(in the rows, 128 means zero)
Facts:
{pugrun plinur plupur rolos grabrem vegrul zirol bratrin braza statedri klili sume stemek drapa rustodir drofon fluflo fivis vozo gugame degrotro gugum grubro mudur vobrar vemem degam zimes bronolo laler geplam stopen zaze pasko mivam flakonek gegam taliku bukle gaduk mabe flitim stumes pugibrek drastas mugen rimel fakli fofar tripam nakel klegrabras stefla gestis starin flekler logrel kodrur dranes zeklis klobastal bikas drotre kotom pludras plodren vite} λ 126
{bifak skubos drokam tribur segal klogul plivus fitol fotrik fladuk dosi kleklek guplina flomin tobrer vofor tista plerik bredol fletuflal puses geska zodo zibran mamem drogrol bredi medon dopum skostugros fledri kiplus nofun} λ 127
{davur kligaple dafaflon satraski stopluk dena lonil doforu skipul fulok guskunis tasik sagul klestan luros siger plonak diskagra taklefu} λ 914
{fofadi lodran poskin drarozi rebrir kabe stede drobur bivuris madren truketem stapa fluflas skenubruk tinon skikla nelidak dusta guteskam dratur} λ 5
{dofak plutrus drimu dridivur totres geklogus kigrir bisem flogrek fogin stiseston} λ 650
[kligaple rebrir mivam] γ fotrik
[kligaple rebrir mivam] γ satraski
[kligaple tasik] γ plonak
[kligaple fluflas tinon fakli geska] γ stopen
[kligaple fletuflal] γ bronolo
[kligaple kotom] γ dofak
[dafaflon fofadi] γ grabrem
[dafaflon] γ fogin
[fofadi] γ luros
[fofadi dena plutrus] γ drimu
[fofadi klegrabras] γ flomin
[fofadi] γ zeklis
[fofadi skenubruk] γ dratur
[lodran grubro kotom] γ doforu
[lodran degrotro pasko kotom] γ taliku
[lodran] γ kigrir
[lodran] γ drokam
[klili] γ drotre
[klili skenubruk] γ segal
[klili] γ sume
[klili] γ zodo
[klili vozo plutrus fakli tripam] γ gugame
[stopluk pasko] γ fledri
[stopluk mabe kodrur] γ davur
[poskin fivis] γ diskagra
[poskin fivis tripam nakel] γ stemek
[poskin logrel] γ vite
[poskin] γ laler
[dena fletuflal klegrabras] γ bivuris
[dena fitol tripam] γ zibran
[dena] γ drapa
[dena klogul logrel] γ plivus
[fluflo pasko stumes geska] γ flekler
[fluflo tasik fluflas] γ tobrer
[vozo totres stumes] γ rustodir
[vozo vobrar stapa] γ klobastal
[vozo] γ braza
[vozo] γ dridivur
[vozo nakel kodrur] γ gugum
[vozo totres] γ fulok
[vozo skenubruk] γ kleklek
[klogul rebrir fluflas] γ vofor
[degrotro mivam] γ gegam
[degrotro tasik mivam] γ fofar
[degrotro] γ drastas
[degrotro] γ drarozi
[degrotro plutrus logrel] γ flitim
[fitol totres] γ klestan
[fitol skenubruk] γ flogrek
[fitol geska] γ skostugros
[grubro tripam] γ stefla
[grubro] γ taklefu
[grubro nofun] γ rimel
[rebrir bredi] γ zirol
[vobrar vemem] γ pugrun
[vobrar bredi] γ kabe
[vemem] γ plerik
[vemem] γ medon
[plutrus] γ geklogus
[plutrus tasik mivam] γ vegrul
[pasko skenubruk] γ drobur
[pasko geska] γ dranes
[pasko tripam kodrur] γ drofon
[pasko kodrur] γ rolos
[pasko logrel] γ nelidak
[tasik bredi] γ statedri
[tasik] γ dopum
[tasik geska kodrur] γ bratrin
[tasik] γ geplam
[tasik] γ plinur
[totres] γ plupur
[totres] γ kiplus
[totres] γ fladuk
[stapa nakel bredi] γ dosi
[fluflas] γ mudur
[fluflas] γ drogrol
[fluflas] γ zimes
[mabe nakel] γ bifak
[mabe] γ lonil
[mabe] γ bredol
[mabe] γ pludras
[skenubruk nakel] γ siger
[skenubruk] γ starin
[tinon] γ puses
[fakli] γ mugen
[geska tripam] γ gestis
[nakel] γ tribur
[nakel] γ mamem
[nakel] γ skikla
[klegrabras] γ degam
[logrel kotom] γ pugibrek
[logrel] γ bukle
[kodrur] γ guplina
[kodrur] γ dusta
[kodrur] γ skipul
[kodrur] γ madren
[nofun] γ flakonek
[nofun] γ zaze
{pugrun plupur grabrem sume drokam drapa tribur plivus vobrar fulok vemem dosi guplina dofak guskunis zaze drimu madren pasko truketem stapa taliku stumes pugibrek mugen plerik fofar klestan luros logrel siger dranes bikas taklefu} α 121
{plinur davur zirol bratrin lodran satraski poskin drarozi fivis degrotro fitol grubro rebrir degam zimes kleklek bronolo drobur bivuris laler flomin stopen dridivur mivam flakonek tista gaduk skenubruk skikla tripam nakel bredi stefla flekler kodrur} α 975
{rolos bifak kligaple fofadi skubos braza klili stopluk dena rustodir drofon fluflo lonil doforu skipul fotrik kabe stede plutrus geplam gegam fluflas kigrir bukle mabe flitim drastas rimel bredol nelidak fletuflal zodo zibran mamem medon fogin dopum starin zeklis klobastal plonak drotre pludras plodren fledri dratur diskagra stiseston nofun} α 825
{vegrul dafaflon statedri stemek vozo segal klogul gugame gugum mudur fladuk tobrer vofor tasik totres sagul geklogus bisem tinon fakli puses geska flogrek klegrabras dusta drogrol skostugros gestis kotom guteskam kiplus vite} α 49

Known rows:
gegam: [116 191 132 114 126 123 140 135 105 175 110 171 132 125 111 176 131 110
 115  99 125 134 119 114 113 111 139 123 109 143 116 127 134 125 152 111
 120 136 111 116 111 127 176 177 125 112 115 104 187  96]
lonil: [102 170 125 113 160 100 113 184 114 158 108 196 195 148 111 167 126 112
 116  99 127 124 114 114 182 113 164 122 113 144 117 151 124 173 132 112
 168 137 114 118 170 170  91 123 126 123 115 103 131  99]
geska: [111 104 111 155 118  94 118 113 104 114 116  90 124 122 124 102 126 134
 153 134 134 174 116 153 115 140 119 147 139 124 141 124 102 129 109 200
 122 110 138 163 153 113  89 120 126 134 115 106 109 102]
fluflo: [114 194 175 113 156  94 115 133 111 156 109 173 127 126 110 153 125 108
 115 101 123 140 145 111 115 115 137 127 111 138 117 124 149 117 147 122
 116 151 111 116 114 138 143 170 125 122 122 106 155  99]
bivuris: [145 103  94 168 120 157 134 118 112 111 124  94 115 123 153 101 123 150
 156 153 126 103 111 154 132 167 118 119 189 126 139 124 115 129 108 108
 117 141 144 131 112 114 103 122 127 114 124 167 110 178]
skipul: [100 176 126 116 133 112 114 166 118 163 109 207 170 154 114 146 145 114
 117 101 126 131 114 116 171 116 157 119 114 161 115 130 120 162 122 110
 152 152 114 117 167 153  96 133 124 125 115 105 161  98]
plodren: [112 196 152 110 142 110 121 142 107 162 108 162 136 126 112 171 124 107
 116  99 124 134 132 112 118 111 135 123 113 139 113 123 143 118 158 114
 122 138 112 117 110 141 154 172 126 114 116 103 150  98]
davur: [103 103 132 123 136  88 116 113 195 110 168 117 112 126 195  99 124 112
 123 167 130 101 111 134 176 109 117 118 189 109 170 130 102 160 110 111
 186 109 164 117 143 121  98 121 125 171 147 184 112 197]
mugen: [127 147 128 115 125 133 129 124 126 138 116 154 112 126 112 125 124 109
 116 101 124 119 137 111 116 111 116 125 110 106 114 130 139 131 145 105
 131 120 114 116 112 111 171 119 125 119 126 123 164 163]
plivus: [176  99  97 136 122 199 160 119 107 110 111 144 116 129 113  97 124 111
 117  97 134 128 154 111 129 110 120 133 117 109 115 123 173 140 125 139
 120 112 113 115 135 109  95 122 127 124 113 108 128  99]
luros: [101 129 135 115 116 160 113 126 137 129 116 200 124 135 149  98 127 109
 119 102 129 110 126 113 156 112 114 114 132 125 115 124 148 166 143 111
 167 146 134 116 198 159 122 116 126 122 125 141 122 163]
dofak: [177 103  96 115 116 180 156 113 109 162 116 108 113 150 112 103 123 111
 114 109 133 111 153 122 116 118 118 166 111 111 118 130 144 111 159 139
 123 126 113 113 110 134 159 120 153 110 135 119 125 109]
dusta: [104 103  96 180 118  99 134 113 104 111 110  92 121 122 112 138 123 168
 172 169 125 140 111 119 128 155 117 117 165 152 142 147 101 140 111 116
 118 141 139 162 122 125  88 118 131 113 115 121 110  98]
tripam: [114 100 176 114 153  87 112 117 183 111 164  89 116 125 157 101 125 155
 130 155 124 103 130 160 114 146 119 117 129 103 163 125 107 110 108 111
 129 111 143 116 112 112 150 119 125 168 164 156 110 206]
drobur: [150 103  95 169 117 144 137 116 115 112 121  92 115 122 138 100 126 150
 166 173 126 101 110 149 139 166 117 115 190 122 146 129 110 132 110 106
 120 128 141 124 113 113  96 121 129 115 123 161 110 164]
dratur: [138 136  94 142 118 183 153 121 109 142 114 172 137 124 114 126 123 110
 113 100 123 118 114 113 134 137 140 122 114 173 115 127 170 138 152 105
 119 189 112 117 127 159  97 123 128 113 116 105 110 100]
laler: [119 101 137 113 131  93 114 114 168 110 179  90 115 124 152 112 124 147
 134 199 126 101 114 142 116 131 118 115 135 104 156 127 103 124 109 106
 148 108 142 117 114 111 169 120 125 144 144 180 115 218]
flitim: [114 193 134 112 127 124 136 136 107 171 111 173 133 127 112 177 129 111
 114  96 123 133 122 115 115 113 139 122 110 140 115 126 140 127 155 111
 122 134 113 116 111 131 173 174 126 113 115 102 176  99]
flogrek: [110 103  97 120 115 100 124 116 112 113 150  86 121 130 111 164 123 178
 139 209 125 143 109 155 114 160 118 182 133 123 120 131 101 115 107 182
 121 109 112 156 120 165 137 114 155 112 121 146 111  96]

Rows:
No name comes twice in this set of rows, the named rows included.
[100 101 145 129 117  98 115 115 196 109 176 134 115 128 217 102 130 115
 129 140 131 104 111 140 161 112 118 118 196 122 134 125 103 150 111 108
 169 115 165 128 138 113 124 122 128 171 162 182 133 217] : satraski
[168 101  96 113 119 187 142 111 106 158 115 111 112 145 113 105 123 111
 117 104 124 109 151 124 115 132 117 179 111 108 117 125 162 115 176 138
 123 123 113 115 113 154 159 118 149 110 132 129 111 113] : drimu
[108 104 116 157 117  95 118 115 105 114 120  91 121 124 132 102 130 135
 149 126 132 179 117 156 116 136 120 155 141 130 131 122 103 126 111 203
 124 110 141 171 153 112  89 121 125 129 114 107 110 102] : klogul
[132 140  95 115 121 213 118 113 107 177 108 128 145 124 113 159 123 108
 118  99 128 109 130 112 113 182 150 217 110 143 115 125 205 117 240 151
 120 139 113 114 179 249 176 133 138 116 115 108 112  99] : fogin
[115 195 117 114 148 165 131 149 121 164 113 106 139 125 110 167 147 110
 117 100 132 121 122 118 117 112 117 116 115 157 115 132 118  98 183 105
 118 149 137 119 112 150 177 163 132 125 114 103 153  98] : rimel
[103 102 111 178 118  98 122 116 107 112 109  95 116 122 119 115 123 169
 171 135 126 143 110 128 123 163 114 128 161 158 137 132 101 125 111 125
 119 156 141 169 121 132  89 118 129 111 114 112 110  98] : guteskam
[107 149 137 112 116 171 112 114 111 129 118 152 115 124 114 127 126 109
 116 100 129 106 134 112 114 130 116 160 109 106 120 123 181 136 198 106
 141 119 120 118 132 156 187 123 125 112 119 152 111 176] : grabrem
[153 104  97 174 117 134 131 115 113 112 119  89 113 120 131 100 125 146
 167 182 124 100 110 149 147 171 119 114 186 117 157 139 107 134 110 106
 121 124 134 119 110 111  90 121 130 117 122 163 112 155] : skikla
[171 102  97 119 116 133 127 115 127 111 171  88 115 123 120 102 125 157
 140 224 123 101 125 193 120 170 117 140 157 105 125 128 104 109 104 141
 118 107 113 121 110 128 154 121 153 121 166 185 110 160] : dridivur
[111 190 163 113 193  87 110 157 109 147 109 155 161 124 114 183 124 109
 116 101 122 127 138 112 119 127 147 115 111 120 120 138 152 128 168 110
 123 128 113 119 112 159 112 147 126 122 115 106 116 100] : mabe

The same nodes again, as new rows of numbers:
Known rows:
zibran: [114  93  76 134  55  75 158 117 106 133 154 131  82 160 115 119 158 159
  85  84 126 140 159 135 159 162 123 128 148 105 177 100 130 104 107 100]
tripam: [115 158  67 112  97 163 148 182 102 149 145 159 123  71 134 132 149 118
 132 161 114 150 107 124 129 119  73 125  81 123 165  87 129 115 102  87]
drofon: [123  99  80 130  53  99 160 131 110 110 141 126 103 153 113 125 148 136
  91 133 109 132 159 136 139 144 119 132 132 117 135  89 125 111 127  79]
plonak: [126  93  96 143  42  93 159 132 103  97 134 135 113 141 119 121 150 129
  79 127  88 128 137 145 146 167 138 134 120 132 147  83 124 106 134  87]
drarozi: [119 149  92 154  92 110 146 176 114 138 162 159 134  93 132 117 180  96
 130 215 143 158 126 127 152 154  92 136  97 121 193  98 134 116 109 101]
skenubruk: [113 162  85 135  99 139 148 194 100 150 160 162 131  77 131 127 173 100
 134 194 129 157 128 123 154 141  92 137  98 127 191  99 134 114 108  91]
flogrek: [154 159 117 126 163 139 141  95 104  88 142 144 144  81 108 128 135 150
  57 167 179 135 110 107 157 143 102 135  36 154 181 106 108 127 110 110]
gegam: [121 105  86 148  53  79 166 128 114 101 130 128 100 152 112 118 149 126
  93 132 103 132 153 138 144 151 125 134 132 119 141  84 129 110 127  91]
zeklis: [126  91  82 141  54  86 163 123 111 106 134 129  98 152 113 123 151 132
  89 131 111 131 152 139 140 149 119 133 134 120 137  86 126 108 125  88]
fofadi: [117 119  84 162  71 110 158 140  88 128 149 140 102 132 115 131 149 114
 106 102 118 139 166 138 162 148 134 144 153 124 154 102 130 103 122  77]
madren: [127 160  96 140 107 154 139 131 107 120 138 162 139  93 120 135 178 103
 121 200 196 164 132 112 170 150  83 137  94 123 209 104 112 130 114 124]
dopum: [113  99  85 132  52  62 162 123 111 124 147 126  83 167 112 113 166 160
  81 108 119 141 163 135 162 170 131 129 145 106 181  97 133 106 111 103]
truketem: [126 160  96 141 109 156 139 131 107 119 136 163 139  91 121 137 178 101
 123 199 194 164 131 112 170 150  84 138  92 125 209 104 113 129 112 126]
skipul: [130  92  90 138  42  93 158 134 103 103 138 139 113 145 122 122 150 135
  79 130  92 126 143 144 143 164 131 133 121 133 143  88 121 108 136  81]
stiseston: [130  83  91 143  47  86 157 147  97 101 137 138 119 136 120 122 148 125
  77 127  86 124 140 144 142 167 133 137 120 137 144  85 120 110 134  75]
bredi: [101 177  82 105  95  79 170 206 114 151 129 165  96  83 118 114 184 140
 118 181  96 160 124 115 160 160  84 128  96 126 228  92 140 108  94 123]
lodran: [100 204  82 153  93 105 151 209 116 140 157 155 144  94 134 106 157  99
 146 189 120 156 139 129 157 151 102 140  86 123 183 111 136 126 115  94]
klogul: [123 209 110 126 181 126 151  76 109 109 136 134 107  88 100 121 134 169
  73 110 191 156 123 103 186 141 107 131  59 123 219 114 127 118  79 142]
stede: [124  97  92 161  61  92 156 135  98 119 156 133 104 150 113 126 164 117
  95 139 129 138 169 137 161 157 134 143 154 122 159  99 129 106 128  82]

Rows:
No name comes twice in this set of rows, the named rows included.
[106 203  85  90  99 180 144 160 113 111 120 141 148  89 122 127 148 130
 128 182 159 159 134 114 156 134  87 130  63 115 178  97 112 146 122 113] : pasko
[105 182 103 160 101 121 156 181 100 128 131 161 127  65 125 121 169  79
 135 191 113 164 113 131 167 151 107 141  97 125 202  81 146 106 102 111] : rebrir
[148 170 112 116 170 152 144  74 117  92 142 131 127  98 102 130 137 157
  70 173 203 144 122 103 155 125  95 132  48 134 175 106 114 127 103 119] : gestis
[128 160  97 134  93 138 140 140 109  96 115 164 158  77 129 127 156 106
 107 185 150 151  99 120 155 161  91 132  58 136 194  89 106 136 120 122] : dofak
[108 107  82 124  51  65 160 133 113 128 152 125  88 168 113 111 163 164
  83 107 121 140 169 135 162 168 130 130 143 105 176 103 130 110 117  99] : fledri
[121 156  58 119 100 146 154 185 105 151 144 171 118  69 134 132 150 118
 131 161 117 149 107 120 127 120  63 125  85 129 166  93 125 113 100  90] : fivis
[125 169  84 131  99 136 148 124 123 104 115 157 137  97 122 126 156 116
 123 186 176 157 118 114 149 142  70 129  69 120 187  95 109 137 112 131] : pugibrek
[129 147  91 118  99 165 144 114 113 106 117 156 132  90 120 136 164 117
 115 193 180 159 110 113 150 138  73 127  75 119 193  84 110 130 108 129] : mugen
[117 127 100 115  85 161 143 144 106 122 139 140 129  79 128 128 166 107
 119 204 126 158  95 131 140 135  95 125  80 108 176  63 140 110 104 102] : stopen
[140 193 110  85 178 166 155 121 105 103 131 138 115  75  91 140 139 162
  72 174 176 144 133  95 159 116  93 134  52 148 181 105 115 124 105 111] : vozo
[115 168  82 131 105 122 145 106 116 126 124 162 118 100 124 125 168 137
 113 139 187 167 116 112 170 160  77 124  84 106 233 103 116 127  90 147] : plivus
[130 180 121 100 165 131 143  76 117 106 152 121 114 110  98 119 154 185
  61 156 209 156 135 102 181 148 111 129  57 117 218 113 125 125  92 136] : tobrer
[119 110  85 144  56 112 159 155  83 107 128 140 119 113 121 128 130 121
  86  84  75 125 132 144 150 153 136 138 119 137 138  83 123 106 128  71] : plutrus
[119 161  67 145 106 146 146 193  95 164 163 175 124  70 136 132 163 103
 139 165 137 154 125 121 147 131  76 135 104 131 186 108 129 111 101  87] : poskin

